Below is a small trained network, with its code and all its weights. Each question gives an input and a target symbol and asks what happens when units are switched off, that is, made to give their printed mean instead of their output.

import numpy as np


def w(rows, s, z=0):
    codes = np.array(rows[::2]) - 128.0
    scale = np.full(codes.shape[1], s)
    scale[-1] = z or s
    return codes * scale


def f(y):
    return y / 2 * (1 + np.tanh(0.7978845608 * (y + 0.044715 * y**3)))


def softmax(a):
    e = np.exp(a - a.max(-1, keepdims=True))
    return e / e.sum(-1, keepdims=True)


def log_softmax(a):
    a = a - a.max(-1, keepdims=True)
    return a - np.log(np.exp(a).sum(-1, keepdims=True))


def net(x, mask):
    ids = ['αβγδηλμξψω'.index(c) for c in x.split()]
    T = len(ids)
    res = E[ids] + P[:T]
    u = 0
    for l in range(2):
        q, k, v = (res @ M[l].T for M in (Q, K, V))
        z = softmax(np.where(np.tri(T) > 0, q @ k.T / 2**0.5, -1e9)) @ v
        res = res + np.where(mask[u], z, O[l][:, -1]) @ O[l][:, :-1]
        u += 1
        y = f(res @ A[l][:, :-1].T + A[l][:, -1])
        res = res + np.where(mask[u : u + 8], y, B[l][:, -1]) @ B[l][:, :-1]
        u += 8
    return log_softmax(res[-1] @ U[:, :-1].T + U[:, -1])


Q, K, V, O, A, B = {}, {}, {}, {}, {}, {}
E = w([
[78,23,125,205],'α',
[80,66,194,17],'β',
[159,118,113,185],'γ',
[5,112,152,118],'δ',
[107,212,192,77],'η',
[85,180,47,104],'λ',
[84,90,43,83],'μ',
[182,113,98,117],'ξ',
[74,83,71,148],'ψ',
[59,119,76,75],'ω',
],0.012)
P = w([
[91,131,119,48],'0',
[28,199,123,89],'1',
[17,191,109,112],'2',
[25,185,105,109],'3',
[3,195,99,113],'4',
[15,192,104,119],'5',
[45,213,103,130],'6',
],0.0029)
Q[0] = w([
[25,132,219,148],'L0H0',
[145,96,254,132],'L0H0',
],0.0078)
K[0] = w([
[84,150,163,51],'L0H0',
[174,232,160,3],'L0H0',
],0.012)
V[0] = w([
[168,18,112,254],'L0H0',
[27,205,215,150],'L0H0',
],0.004)
O[0] = w([
[118,191,94,254,4],'L0H0',
[75,131,183,121,214],'L0H0',
],0.0053,0.0035)
A[0] = w([
[43,148,4,80,116],'L0N0',
[205,95,68,116,191],'L0N1',
[24,1,178,145,221],'L0N2',
[57,179,68,39,159],'L0N3',
[57,30,122,204,253],'L0N4',
[147,93,42,37,170],'L0N5',
[70,239,41,94,158],'L0N6',
[84,71,60,107,156],'L0N7',
],0.0071,0.0033)
B[0] = w([
[107,2,151,188,198],'L0N0',
[145,113,82,197,132],'L0N1',
[139,78,95,49,236],'L0N2',
[103,82,188,151,255],'L0N3',
[119,102,56,71,195],'L0N4',
[159,108,157,168,177],'L0N5',
[53,106,163,163,208],'L0N6',
[152,62,103,142,173],'L0N7',
],0.0095,0.0057)
Q[1] = w([
[161,254,47,120],'L1H0',
[183,179,210,140],'L1H0',
],0.0082)
K[1] = w([
[254,197,106,228],'L1H0',
[103,212,224,245],'L1H0',
],0.0047)
V[1] = w([
[100,171,106,39],'L1H0',
[253,147,3,174],'L1H0',
],0.0049)
O[1] = w([
[10,198,38,170,150],'L1H0',
[198,84,117,189,11],'L1H0',
],0.012,0.011)
A[1] = w([
[125,124,211,104,176],'L1N0',
[121,200,119,177,252],'L1N1',
[123,171,242,80,136],'L1N2',
[117,40,34,151,98],'L1N3',
[152,78,195,249,181],'L1N4',
[157,56,145,57,153],'L1N5',
[106,84,75,163,108],'L1N6',
[154,70,127,118,73],'L1N7',
],0.011,0.0028)
B[1] = w([
[164,74,42,191,203],'L1N0',
[111,92,19,119,140],'L1N1',
[185,162,19,228,246],'L1N2',
[153,242,176,107,216],'L1N3',
[98,101,233,249,145],'L1N4',
[254,91,102,115,196],'L1N5',
[112,199,190,130,176],'L1N6',
[214,132,139,158,147],'L1N7',
],0.0075,0.014)
U = w([
[104,223,200,180,62],'α',
[47,158,156,102,78],'β',
[125,174,56,211,149],'γ',
[39,102,121,36,253],'δ',
[111,129,103,107,54],'η',
[88,6,120,190,67],'λ',
[183,101,165,162,209],'μ',
[137,124,121,133,58],'ξ',
[230,204,114,58,108],'ψ',
[175,1,50,93,129],'ω',
],0.0076,0.0043)

Each question gives the input, a string of symbols that net reads in full, and the target symbol t.
The units are the heads (2 rows each of Q, K, V and O) and the neurons (one row each of A and B). Each row of codes is followed by its name. A weight is (code - 128) times the scale printed after its matrix; where a second scale follows, it is the last column's (O, A, B and U).
mask holds one flag per unit, layer by layer, with each layer's heads first. A switched-off unit (its flag False) gives its mean, the last column of its rows in O or B, instead of its output. The means were averaged over made-up inputs and are rounded, as every weight is.
A unit's drop is (log p(t) with every unit on - log p(t) with that unit switched off) / (log p(t) with every unit on - log p(t) with every unit switched off).
The circuit of an input: a set's keep is (log p(t) with only the set's units on - log p(t) with every unit switched off) / (log p(t) with every unit on - log p(t) with every unit switched off). Starting from the 12 units with the biggest drops (on a tie, the unit counted first), units are removed one at a time, each time the one whose removal leaves the highest keep (on an exact tie, the one counted first), for as long as the keep stays at least 0.8.
units of the circuit, in order: the units of the circuit, biggest drop first
top k neurons: the k neurons with the biggest drops, biggest first
top k neurons in layer l: the k neurons of layer l with the biggest drops, biggest first
drop of u: that unit's drop, to one decimal
input γ ω η η η η ξ, target δ: units of the circuit, in order => [L1N2, L1N0]
input α α ω, target α: top 3 neurons in layer 0 => [L0N4, L0N2, L0N0]
input γ ξ η ξ β η ψ, target β: top 2 neurons in layer 1 => [L1N3, L1N6]
input η α ω, target α: top 3 neurons in layer 1 => [L1N3, L1N6, L1N4]
input γ ξ ω, target ω: units of the circuit, in order => [L1H0, L0N0, L1N5]
input δ α λ α, target ψ: top 2 neurons in layer 0 => [L0N4, L0N2]
input α λ η δ ψ, target δ: units of the circuit, in order => [L1N2]
input ξ η ξ δ η μ, target δ: top 2 neurons in layer 0 => [L0N2, L0N3]
input α η η δ γ, target δ: top 3 neurons => [L1N2, L1N0, L1N5]
input δ ξ ξ ψ α δ α, target ψ: top 2 neurons => [L0N4, L1N3]
input ξ δ ω, target δ: top 2 neurons in layer 0 => [L0N2, L0N4]
input δ λ ψ, target δ: top 2 neurons => [L1N2, L0N2]
input η ψ μ ψ, target ψ: top 3 neurons => [L1N3, L0N4, L1N5]
input η η ξ γ ξ δ μ, target δ: top neuron in layer 0 => [L0N3]
input η δ α ξ β λ λ, target β: top 2 neurons => [L1N2, L0N0]
input ω μ α η β ω, target β: top 3 neurons in layer 0 => [L0N2, L0N0, L0N6]
input δ μ β μ η δ, target δ: top 3 neurons => [L0N2, L0N4, L1N2]
input α ξ η λ λ, target α: drop of L0N3 => 0.0
input δ δ ψ ξ μ δ β, target ω: drop of L1N6 => 0.1
input μ ξ ψ η ξ β λ, target β: drop of L1N2 => 0.2
input η γ μ, target μ: top neuron => [L0N0]
